What each symbol does to the units:
x561 $ x46
x561 @ x810
x561 + x541
x561 % x503
x76 $ x810
x76 @ x575
x76 + x96
x76 % x761
x257 $ x442
x257 @ x429
x257 + x886
x257 % x806
x453 $ x573
x453 @ x885
x453 + x211
x453 % x377
x576 $ x744
x576 @ x572
x576 + x529
x576 % x960
x709 $ x528
x709 @ x671
x709 + x568
x709 % x70
x493 $ x580
x493 @ x364
x493 + x609
x493 % x142
x482 $ x795
x482 @ x168
x482 + x810
x482 % x561
x721 $ x945
x721 @ x503
x721 + x573
x721 % x81
x744 $ x446
x744 @ x576
x744 + x960
x744 % x784
x528 $ x783
x528 @ x709
x528 + x70
x528 % x464
x967 $ x439
x967 @ x113
x967 + x975
x967 % x893
x377 $ x764
x377 @ x211
x377 + x495
x377 % x741
x672 $ x211
x672 @ x81
x672 + x176
x672 % x729
x57 $ x419
x57 @ x893
x57 + x580
x57 % x444
x113 $ x967
x113 @ x447
x113 + x684
x113 % x975
x783 $ x263
x783 @ x528
x783 + x464
x783 % x71
x96 $ x761
x96 @ x46
x96 + x721
x96 % x945
x806 $ x671
x806 @ x886
x806 + x783
x806 % x263
x439 $ x54
x439 @ x967
x439 + x893
x439 % x57
x885 $ x453
x885 @ x945
x885 + x672
x885 % x211
x139 $ x227
x139 @ x616
x139 + x967
x139 % x439
x364 $ x493
x364 @ x419
x364 + x579
x364 % x609
x784 $ x669
x784 @ x960
x784 + x429
x784 % x257
x573 $ x81
x573 @ x453
x573 + x377
x573 % x764
x152 $ x168
x152 @ x935
x152 + x575
x152 % x76
x429 $ x257
x429 @ x663
x429 + x393
x429 % x886
x447 $ x113
x447 @ x227
x447 + x54
x447 % x684
x47 $ x393
x47 @ x442
x47 + x671
x47 % x709
x669 $ x532
x669 @ x784
x669 + x257
x669 % x442
x23 $ x5
x23 @ x71
x23 + x152
x23 % x168
x960 $ x784
x960 @ x529
x960 + x663
x960 % x429
x886 $ x806
x886 @ x393
x886 + x528
x886 % x783
x495 $ x741
x495 @ x729
x495 + x227
x495 % x447
x572 $ x576
x572 @ x520
x572 + x165
x572 % x529
x46 $ x96
x46 @ x561
x46 + x503
x46 % x721
x568 $ x70
x568 @ x263
x568 + x23
x568 % x5
x729 $ x495
x729 @ x176
x729 + x139
x729 % x227
x684 $ x975
x684 @ x54
x684 + x419
x684 % x364
x70 $ x464
x70 @ x568
x70 + x5
x70 % x560
x444 $ x579
x444 @ x580
x444 + x891
x444 % x411
x142 $ x891
x142 @ x609
x142 + x520
x142 % x572
x580 $ x444
x580 @ x493
x580 + x142
x580 % x891
x503 $ x721
x503 @ x541
x503 + x453
x503 % x573
x810 $ x561
x810 @ x76
x810 + x761
x810 % x541
x741 $ x616
x741 @ x495
x741 + x447
x741 % x113
x893 $ x57
x893 @ x975
x893 + x493
x893 % x580
x616 $ x139
x616 @ x741
x616 + x113
x616 % x967
x663 $ x429
x663 @ x532
x663 + x47
x663 % x393
x5 $ x560
x5 @ x23
x5 + x168
x5 % x482
x529 $ x960
x529 @ x165
x529 + x532
x529 % x663
x795 $ x575
x795 @ x482
x795 + x561
x795 % x46
x761 $ x541
x761 @ x96
x761 + x945
x761 % x885
x442 $ x47
x442 @ x257
x442 + x806
x442 % x671
x419 $ x364
x419 @ x57
x419 + x444
x419 % x579
x541 $ x503
x541 @ x761
x541 + x885
x541 % x453
x560 $ x935
x560 @ x5
x560 + x482
x560 % x795
x764 $ x176
x764 @ x377
x764 + x741
x764 % x616
x211 $ x377
x211 @ x672
x211 + x729
x211 % x495
x227 $ x447
x227 @ x139
x227 + x439
x227 % x54
x446 $ x165
x446 @ x744
x446 + x784
x446 % x669
x520 $ x572
x520 @ x640
x520 + x446
x520 % x165
x411 $ x640
x411 @ x891
x411 + x576
x411 % x744
x891 $ x411
x891 @ x142
x891 + x572
x891 % x576
x579 $ x609
x579 @ x444
x579 + x411
x579 % x640
x575 $ x76
x575 @ x795
x575 + x46
x575 % x96
x176 $ x729
x176 @ x764
x176 + x616
x176 % x139
x168 $ x482
x168 @ x152
x168 + x76
x168 % x810
x640 $ x520
x640 @ x411
x640 + x744
x640 % x446
x935 $ x152
x935 @ x560
x935 + x795
x935 % x575
x81 $ x672
x81 @ x573
x81 + x764
x81 % x176
x393 $ x886
x393 @ x47
x393 + x709
x393 % x528
x71 $ x23
x71 @ x464
x71 + x935
x71 % x152
x671 $ x709
x671 @ x806
x671 + x263
x671 % x568
x945 $ x885
x945 @ x721
x945 + x81
x945 % x672
x975 $ x893
x975 @ x684
x975 + x364
x975 % x493
x263 $ x568
x263 @ x783
x263 + x71
x263 % x23
x609 $ x142
x609 @ x579
x609 + x640
x609 % x520
x54 $ x684
x54 @ x439
x54 + x57
x54 % x419
x165 $ x529
x165 @ x446
x165 + x669
x165 % x532
x464 $ x71
x464 @ x70
x464 + x560
x464 % x935
x532 $ x663
x532 @ x669
x532 + x442
x532 % x47

The rows follow the links: the fewer symbols apart two units are, the more alike their rows tend to be.

Each row is also shifted at random along 3 hidden directions that mean nothing.

Some units, each with a row of numbers:
x493 -> 23 -8 -9 -6 19 -11 31 2 22 3 16 -15 6 0 -15 -7 -21 -5 -23 20 21 -38 25 -8 -14
x54 -> -14 -28 -8 -39 -4 28 17 7 93 34 -7 30 11 -17 -47 -29 -40 20 -35 36 18 -11 0 -10 -22
x741 -> -29 -5 -38 62 46 -29 -72 20 18 -1 13 -11 13 36 -8 -32 -53 -4 -26 -31 17 -41 -18 34 -15
x672 -> 0 5 15 16 8 9 34 -5 -39 4 -30 21 -32 22 -3 3 13 8 -7 -23 9 -25 -9 2 6
x70 -> 18 24 2 -45 -28 18 13 -44 51 -7 3 -10 1 -45 3 13 1 27 45 56 -2 21 8 -4 -3
x411 -> 18 5 -8 -49 -16 13 -12 18 1 -2 9 13 17 -2 25 -16 7 5 -11 11 -30 10 11 -15 -20
x364 -> 36 -17 -3 32 14 -26 13 10 -52 2 9 -18 -19 16 0 6 7 -5 -14 -32 8 -25 27 0 15
x47 -> -31 -2 23 -16 19 -8 -44 5 65 1 -1 1 44 -22 -13 0 7 -22 -33 20 -3 7 10 3 -33
x663 -> -31 -15 -12 58 45 -11 -32 26 -30 -11 16 -26 20 -7 4 12 16 -31 -1 -37 -5 -9 33 7 3
x495 -> 19 19 -24 9 16 -10 18 2 2 0 6 -4 -10 26 8 -16 -32 -6 1 4 10 -23 -24 4 -12
x960 -> 70 0 -1 -31 -22 -3 14 -15 1 23 10 -15 -13 -33 9 14 16 -2 42 19 -11 39 30 -12 28
x560 -> -13 13 13 28 24 18 -35 -11 -14 -12 -14 13 1 -19 9 16 27 -6 21 -30 -6 5 0 4 0
x263 -> -55 4 -11 16 -10 -8 11 -12 1 -3 2 -35 6 5 -2 -1 -1 12 21 21 1 -10 15 19 15
x576 -> -7 -13 -5 -43 -24 11 27 12 15 30 -4 0 4 2 6 -26 3 10 -1 24 -23 16 23 -7 1
x152 -> -86 13 8 25 45 28 50 5 40 -1 -37 7 15 5 -14 -5 0 -24 -10 14 10 -34 -8 -6 -29
x76 -> 14 23 22 -38 -14 -14 6 -30 80 9 -17 6 6 -9 -12 3 -16 -11 -1 56 18 24 -45 8 -12
x945 -> 2 -5 7 -7 -8 28 -39 -21 24 -17 6 34 -6 -23 -20 9 -12 35 6 -5 21 5 -22 4 -7
x142 -> 42 4 -6 -55 -2 1 -28 3 45 -9 26 6 26 -18 15 -12 -13 3 -22 26 -9 1 11 -8 -40
x975 -> 35 -19 7 -39 -22 17 55 1 13 24 -9 19 -22 -10 -21 -5 -6 14 -16 17 8 3 11 -21 8
x573 -> 2 2 20 0 0 25 19 -12 -27 -3 -23 33 -26 3 -7 4 12 21 2 -24 6 -15 -16 -7 1
x168 -> 1 20 34 -5 8 7 -8 -13 21 4 -35 19 0 -6 6 10 23 -20 5 3 -7 15 -22 2 -10
x784 -> -44 -8 -28 36 26 9 87 19 -30 -4 3 -39 -1 2 2 3 6 -28 18 2 -2 -20 48 -17 13
x227 -> -13 7 -35 -10 -3 24 52 24 -12 -15 16 15 -5 15 5 -12 -36 -6 0 0 -4 -6 -23 -25 -12
x885 -> -27 -6 10 -2 4 35 -4 -11 22 -12 -7 34 -5 -13 -24 3 -11 28 -8 -7 16 -20 -18 -4 -12
x23 -> 19 27 6 -12 -3 30 6 -31 -2 -19 -6 2 -10 -33 17 24 28 7 49 0 -7 19 2 -13 7
x176 -> 70 16 11 -35 -1 -17 -17 -32 74 18 -7 17 -12 -2 -4 -12 -32 9 -7 37 19 -7 -30 13 -17
x71 -> -52 7 -11 31 29 17 -23 -16 35 -11 2 -13 14 -21 -10 5 -8 8 29 4 7 -17 20 14 -6
x464 -> -60 5 -14 29 23 9 -27 -18 49 -4 3 -21 17 -11 -16 -1 -14 14 20 11 13 -19 22 19 -9
x729 -> 6 17 -17 9 23 -14 18 -4 21 4 -1 -4 -10 28 -3 -15 -34 -6 -10 14 22 -35 -21 13 -13
x761 -> -49 -6 -16 46 12 -20 -67 -9 38 -17 21 -6 17 3 -28 -2 -44 13 -9 -5 28 -11 -29 30 1

In each set, the symbols that take the first to the second take the third to the fourth, perhaps in another order. Give the fourth.
Answers are names.
-3 -5 4 47 35 -30 -44 -4 14 17 -15 -2 -8 39 -13 -17 -22 -1 -25 -19 17 -41 -16 37 -3
: -35 -2 -41 70 44 -25 -24 30 -31 -11 10 -14 1 51 7 -24 -37 -12 -18 -44 10 -45 -19 22 -2
:: 1 -27 -2 13 -21 16 70 30 -86 11 -10 14 -35 21 -4 -4 17 3 -9 -39 -8 -2 9 -28 31
: x419

-51 5 11 -7 -18 -16 20 6 -10 0 -11 -20 13 17 5 -4 23 -8 -13 25 -14 6 4 9 1
: -16 22 19 12 15 25 34 -4 -34 -14 -31 12 -10 -8 16 19 39 -18 28 -18 -9 4 -9 -14 1
:: -29 -23 -11 9 -1 -9 -54 34 -17 21 1 1 17 22 14 -33 6 2 -23 -29 -29 2 21 14 -4
: x429

-33 -6 -19 -17 8 5 -3 33 2 -1 10 5 24 16 16 -29 -3 1 -26 -5 -23 -14 23 -4 -27
: 29 -25 6 -14 -13 -19 -120 15 9 27 9 9 16 3 15 -27 7 15 -17 -23 -32 30 18 26 2
:: -55 15 -1 28 6 -20 37 -6 15 -2 -17 -17 4 29 -12 3 -20 -21 -4 26 14 -7 -34 12 -1
: x46

-41 6 27 3 36 -2 -48 -16 114 24 -32 14 24 -11 -29 -13 -18 -16 -23 37 16 -6 -27 26 -33
: -3 10 10 30 15 -1 52 4 -68 -1 -31 12 -38 43 7 -1 13 -1 -4 -30 4 -34 -12 0 10
:: -6 -9 -8 -28 -23 6 54 12 -8 27 -9 -7 -4 3 4 -20 12 3 9 22 -24 11 30 -15 9
: x528

-27 22 -2 -2 -14 -13 30 -13 35 -7 -2 -9 0 12 -14 6 -28 -7 0 42 24 2 -42 3 0
: 48 20 -6 -11 -50 12 4 -20 -66 -40 17 12 -30 -13 17 36 9 16 38 -18 -2 40 -39 -19 30
:: -62 -9 0 19 26 31 2 -4 36 -3 -16 28 3 3 -36 -13 -20 24 -23 -5 25 -46 -8 7 -21
: x211

50 -23 8 -7 -12 -12 24 2 -17 25 1 0 -20 -3 -15 4 2 10 -14 -7 8 -9 20 -7 15
: -10 -1 -21 -2 20 -3 -12 30 -15 -13 17 -7 21 11 18 -17 -6 -4 -20 -14 -12 -26 20 -5 -26
:: -45 -9 -10 42 52 -9 -31 24 12 -12 9 -17 34 -11 -8 5 6 -33 -16 -19 4 -17 31 3 -14
: x709

23 -2 -16 -14 12 -5 -12 18 -17 -18 26 -8 15 6 20 -6 -4 -3 -16 -9 -9 -15 16 -8 -20
: 27 -6 -11 0 -5 -7 21 -1 -11 17 11 -23 -6 -20 1 5 5 -7 34 8 -7 18 38 -4 23
:: -1 2 30 -28 -20 -17 -32 -1 10 0 -3 2 27 -8 5 8 32 -11 -19 17 -17 30 1 5 -7
: x5

18 -25 5 -11 1 -6 36 2 24 26 0 1 -12 -3 -28 -10 -15 7 -22 14 16 -24 23 -9 3
: -3 -16 -3 -35 -15 -1 -22 7 39 39 -4 0 14 -5 -3 -29 -2 13 -10 23 -14 17 23 6 0
:: -32 11 19 20 13 -20 -7 -6 33 12 -29 0 1 19 -9 -3 -8 -25 -15 14 11 1 -34 21 -4
: x81

-7 -10 -14 31 29 -7 -8 13 -4 7 17 -34 12 -21 0 11 6 -21 15 -8 4 -2 39 -3 10
: -45 0 19 14 4 -7 6 23 -51 -16 -9 -8 16 14 14 9 41 -30 -18 -20 -19 9 8 0 -1
:: -13 4 -11 -3 29 12 40 5 30 -4 14 -23 19 -33 -8 10 0 -24 14 24 8 -10 36 -18 -10
: x886

27 -12 -7 16 11 -19 50 17 -48 4 7 -18 -21 12 0 1 3 -9 -10 -12 7 -26 29 -11 12
: 65 2 -4 -20 2 -13 22 -1 -15 -10 22 -14 -8 -10 6 9 1 -6 -6 5 6 -13 22 -15 -7
:: -36 16 -12 21 -8 -16 16 -4 2 -16 3 -13 0 17 -9 6 -29 -10 7 15 16 0 -37 9 8
: x761

-49 4 17 69 27 -26 -25 16 -50 5 -33 -5 -3 39 3 3 16 -32 -13 -39 -4 -3 -25 25 14
: -45 -1 -17 41 3 10 -20 1 -18 -28 18 2 -4 3 -16 6 -22 17 4 -27 19 -17 -22 5 4
:: -2 -21 -27 7 -4 17 -9 28 -23 -2 6 24 -5 7 0 -11 -25 8 -9 -36 -8 4 -17 -11 0
: x364

48 -20 7 -46 -33 21 43 3 -1 27 -6 27 -22 -16 -17 0 -1 17 -8 7 3 17 0 -27 11
: -1 -2 -12 -26 3 5 -4 26 0 -9 15 -1 22 7 20 -16 0 0 -22 -2 -22 -12 20 -14 -30
:: -40 -4 11 8 25 20 28 -6 27 9 -32 27 -11 9 -27 -9 -12 15 -20 6 25 -49 -6 4 -22
: x447

-49 10 -15 -10 -8 41 51 -10 36 -31 4 19 2 -17 -27 5 -31 25 3 24 27 -25 -24 -15 -21
: -8 6 -33 48 29 -19 -16 21 -24 -8 13 -8 1 37 13 -16 -37 -7 -6 -30 8 -27 -22 17 -4
:: -18 12 -2 -4 -11 -5 -14 -26 32 -4 10 -22 6 -17 1 1 -5 21 28 30 1 6 11 15 6
: x76

